Here are made-up things, facts about them, and rows of numbers that follow some of those facts. Name the thing behind each unnamed row.

Known rows:
sime: [-33 -11  22 -11  55  46 -23  -7]
fisker: [ 7 -1  6  0 -4  0  4 10]
takan: [  5  12 -10  23  -3  11  12  -3]
bifo: [  0   5 -11  13   6  -5  -5  -1]
guno: [10  5 25 23  7 -8 -3 15]
mitro: [ 5  5 -7  7 -5  3  4 -3]
lova: [ -6   4  18  25 -37  13  -4  -6]
bredral: [29  2 18  1 13 -4 16 10]
sugrotre: [ 18   4  24  21   7 -15 -13 -15]
tigu: [-20  -3 -21  -5 -41  15 -10 -11]
rugivu: [-10  -3 -22 -15   5  -8  -9  14]
plagu: [ -3   1 -37 -12  -7   7  -2  -7]
traskofluk: [27  3 -9 -4 12 -1 13 -7]
kabiklo: [  9  -2  -3   0   4 -14 -19 -13]
sira: [  0   2  -5   4   5 -11  -8  -7]
diga: [-24  -3   9   2 -38   1   1 -26]
feme: [ -8   2 -28 -21  12  -9  30 -14]
baskasol: [-11  -4 -25 -16   3  -7  -8  15]
batok: [-25  -8 -19 -17 -42  15  -9   8]
dapin: [ 47   1  18   3  11  -7   1 -23]
bikotam: [-21   1   3   0   7 -21   9 -12]
stiste: [-43  -4  -6 -10 -38   0  10 -20]
foskul: [ -7   0 -22  -7   4  -8  -9   1]
klekim: [-2 -2 -5 -4  6 -9 -8 16]
luto: [-5 -2 -9 -4  5 -8 -7 15]
voklar: [ -6  -2 -12  -7   4 -10  -8  14]

How the things are related:
(baskasol, Δ, grako); (batok, Δ, pugrim); (bigras, Δ, ludrikil)
(bredral, Δ, fligor); (brulur, Δ, sime); (buribir, Δ, mokil)
(dapin, Δ, ruvenak); (dibriflel, Δ, zistal); (digal, Δ, zabrol)
(dritrel, Δ, druvek); (druvek, Δ, modrum); (feme, Δ, baskasol)
(figrar, Δ, brulur); (fisker, Δ, digal); (flaskolok, Δ, takan)
(fligor, Δ, flugam); (flugam, Δ, pubrem); (foskul, Δ, zases)
(gastan, Δ, luto); (grako, Δ, tredre); (guno, Δ, buribir)
(klekim, Δ, gastan); (lova, Δ, bredral); (ludrikil, Δ, stiste)
(luto, Δ, voklar); (modrum, Δ, klekim); (mokil, Δ, dibriflel)
(plagu, Δ, rusturom); (pubrem, Δ, tranafil); (pugrim, Δ, plagu)
(rodrufo, Δ, flaskolok); (rugivu, Δ, sumim); (ruvenak, Δ, lova)
(sime, Δ, sibonen); (stiste, Δ, foskul); (suflen, Δ, tidro)
(sugrotre, Δ, guno); (sumim, Δ, feme); (takan, Δ, fisker)
(tidro, Δ, sugrotre); (tigu, Δ, rugivu); (tizin, Δ, dapin)
(tranafil, Δ, rodrufo); (tredre, Δ, batok); (voklar, Δ, bigras)
(zabrol, Δ, dritrel); (zases, Δ, tigu); (zistal, Δ, tizin)
(baskasol, Ξ, 110); (batok, Ξ, 497); (bifo, Ξ, 110)
(bigras, Ξ, 110); (bikotam, Ξ, 110); (bredral, Ξ, 532)
(brulur, Ξ, 110); (buribir, Ξ, 110); (dapin, Ξ, 532)
(dibriflel, Ξ, 532); (diga, Ξ, 497); (digal, Ξ, 497)
(dritrel, Ξ, 532); (druvek, Ξ, 532); (feme, Ξ, 532)
(figrar, Ξ, 110); (fisker, Ξ, 806); (flakli, Ξ, 497)
(flaskolok, Ξ, 532); (fligor, Ξ, 532); (flugam, Ξ, 110)
(foskul, Ξ, 110); (gastan, Ξ, 806); (grako, Ξ, 110)
(guno, Ξ, 110); (kabiklo, Ξ, 110); (kitrar, Ξ, 532)
(kitul, Ξ, 110); (klekim, Ξ, 110); (lefli, Ξ, 497)
(lova, Ξ, 497); (ludrikil, Ξ, 110); (luto, Ξ, 110)
(mitro, Ξ, 806); (modrum, Ξ, 532); (mokil, Ξ, 110)
(motru, Ξ, 497); (plagu, Ξ, 806); (pubrem, Ξ, 806)
(pugrim, Ξ, 110); (rodrufo, Ξ, 806); (rugivu, Ξ, 110)
(rusturom, Ξ, 110); (rutal, Ξ, 110); (ruvenak, Ξ, 110)
(seflen, Ξ, 806); (sibonen, Ξ, 497); (sime, Ξ, 110)
(sira, Ξ, 110); (skufol, Ξ, 497); (stiste, Ξ, 497)
(suflen, Ξ, 497); (sugrotre, Ξ, 110); (sumim, Ξ, 110)
(suzore, Ξ, 532); (takan, Ξ, 806); (tidro, Ξ, 110)
(tigu, Ξ, 497); (tizin, Ξ, 497); (tranafil, Ξ, 532)
(traskofluk, Ξ, 532); (tredre, Ξ, 532); (viflopi, Ξ, 110)
(voklar, Ξ, 110); (vuzafar, Ξ, 497); (zabrol, Ξ, 110)
(zases, Ξ, 532); (zigrus, Ξ, 532); (zistal, Ξ, 110)
(zituzi, Ξ, 532); (baskasol, κ, figrar); (baskasol, κ, brulur)
(bifo, κ, sibonen); (bifo, κ, brulur); (digal, κ, traskofluk)
(digal, κ, suzore); (digal, κ, guno); (digal, κ, pubrem)
(druvek, κ, voklar); (druvek, κ, sibonen); (druvek, κ, brulur)
(fligor, κ, zabrol); (fligor, κ, sime); (fligor, κ, guno)
(kabiklo, κ, sime); (klekim, κ, seflen); (klekim, κ, grako)
(ludrikil, κ, motru); (ludrikil, κ, zigrus); (ludrikil, κ, grako)
(ludrikil, κ, lefli); (ludrikil, κ, modrum); (ludrikil, κ, dapin)
(luto, κ, tredre); (mitro, κ, voklar); (mitro, κ, dritrel)
(mitro, κ, fisker); (mitro, κ, tidro); (mokil, κ, lefli)
(mokil, κ, buribir); (mokil, κ, zistal); (mokil, κ, batok)
(mokil, κ, diga); (plagu, κ, foskul); (rodrufo, κ, vuzafar)
(rodrufo, κ, diga); (rugivu, κ, traskofluk); (rugivu, κ, pugrim)
(ruvenak, κ, dritrel); (ruvenak, κ, flakli); (ruvenak, κ, pubrem)
(sira, κ, feme); (skufol, κ, pugrim); (skufol, κ, pubrem)
(skufol, κ, tredre); (sugrotre, κ, sime); (tigu, κ, traskofluk)
(tigu, κ, seflen); (tigu, κ, grako); (tigu, κ, dibriflel)
(tigu, κ, feme); (tigu, κ, guno); (tizin, κ, suflen)
(tizin, κ, dapin); (tranafil, κ, seflen); (tranafil, κ, kitul)
(tranafil, κ, brulur); (viflopi, κ, rusturom); (zases, κ, bigras)
(zases, κ, stiste); (zases, κ, zistal); (bifo, μ, takan)
(bigras, μ, takan); (bikotam, μ, tredre); (brulur, μ, rusturom)
(dapin, μ, gastan); (diga, μ, feme); (diga, μ, vuzafar)
(diga, μ, tredre); (druvek, μ, motru); (feme, μ, zigrus)
(feme, μ, tredre); (flakli, μ, tredre); (fligor, μ, sumim)
(fligor, μ, kitrar); (foskul, μ, klekim); (kabiklo, μ, gastan)
(kitrar, μ, tredre); (lova, μ, guno); (mitro, μ, guno)
(modrum, μ, figrar); (modrum, μ, sugrotre); (modrum, μ, tidro)
(plagu, μ, ruvenak); (pubrem, μ, zigrus); (rodrufo, μ, rusturom)
(rodrufo, μ, feme); (rutal, μ, tredre); (ruvenak, μ, brulur)
(sira, μ, diga); (stiste, μ, tredre); (sugrotre, μ, vuzafar)
(sumim, μ, digal); (takan, μ, zigrus); (takan, μ, guno)
(takan, μ, brulur); (tigu, μ, plagu); (tizin, μ, figrar)
(traskofluk, μ, plagu); (viflopi, μ, kitrar); (viflopi, μ, stiste)
(vuzafar, μ, gastan); (vuzafar, μ, rutal); (zabrol, μ, brulur)
(zases, μ, lefli); (zases, μ, dapin); (zistal, μ, sira)
(zituzi, μ, zigrus); (zituzi, μ, figrar)

Name these rows:
Some rows may be things named above.
[ 8  6  7 15 -4  2  9 -3]	pubrem
[-33  -1  10   2 -38   0  10 -19]	flakli
[ 8 -1  6  0 -5  0  3 11]	fisker
[  6   1  16  11   7 -11  -6  14]	flugam
[ -1   8 -11  16   7  -4  -5   0]	zabrol
[27  5 12  5 13 -5 17 -8]	fligor
[33  3 25  6 14 -2 17  9]	dibriflel
[ 8 -2  2 -6 -4  0  4 10]	seflen
[  0   2   2 -10  14 -17  33 -20]	kitrar
[ -6   4  19  25 -37  14  -3  -5]	lova
[ 19  -1 -26 -20  11  -1  10  -6]	zases
[-14  -3 -32 -16   4  -6  -8  16]	rusturom
[-34  -1   8   6  56  54 -19 -20]	brulur
[-14  -3 -32 -17   5  -5  -7  18]	rusturom
[ -2   1 -38 -11  -6   6   0  -8]	plagu
[ -4   3  -4   5   6 -12  -4  -4]	viflopi
[ -7  -4 -22 -33  11 -11  26  -1]	tredre
[-45 -14  30 -11  11  67 -21 -13]	sibonen
[ 8  6 24 22  7 -7 -4 14]	guno
[ -8  -5 -21 -33  12 -11  26   0]	tredre
[ 13  -6  -6 -15  -7  -3  -9  -1]	gastan
[ 10   5  19  21   7 -12  -6  -4]	zistal
[  6   1  15  10   6 -11  -6  13]	flugam
[ 13  -7  -5 -15  -7  -1  -8  -1]	gastan
[ 6  1 17  9  6 -9 -6 14]	flugam
[ 19   6 -10   0  13   0  18  -4]	zituzi
[-19   0   4   0   5 -24   8 -19]	rutal
[  0  -7   6  -2 -42   4 -20 -30]	vuzafar
[ -1   0  38  20 -37  10  -4   7]	suflen
[ -6   4 -23   3   5  -5  -6   1]	bigras
[ 9 12  6 34  9 -3 -3 -2]	ruvenak
[ 7  5  5 11 -4  1  7 -6]	rodrufo
[-1  0  0  1  5 -9 -6 13]	kitul
[19  3 -5 -6 12  0 19 10]	zigrus
[-21   1   2   0   8 -19   9 -13]	bikotam
[ 8  5  6 10 -3  0  7 -6]	rodrufo
[ -2   2  26  23 -37  11  -6  -7]	tizin
[-20   1   5  -2   6 -23   8 -18]	rutal
[-10  -1 -28 -10   4  -8 -10   1]	sumim

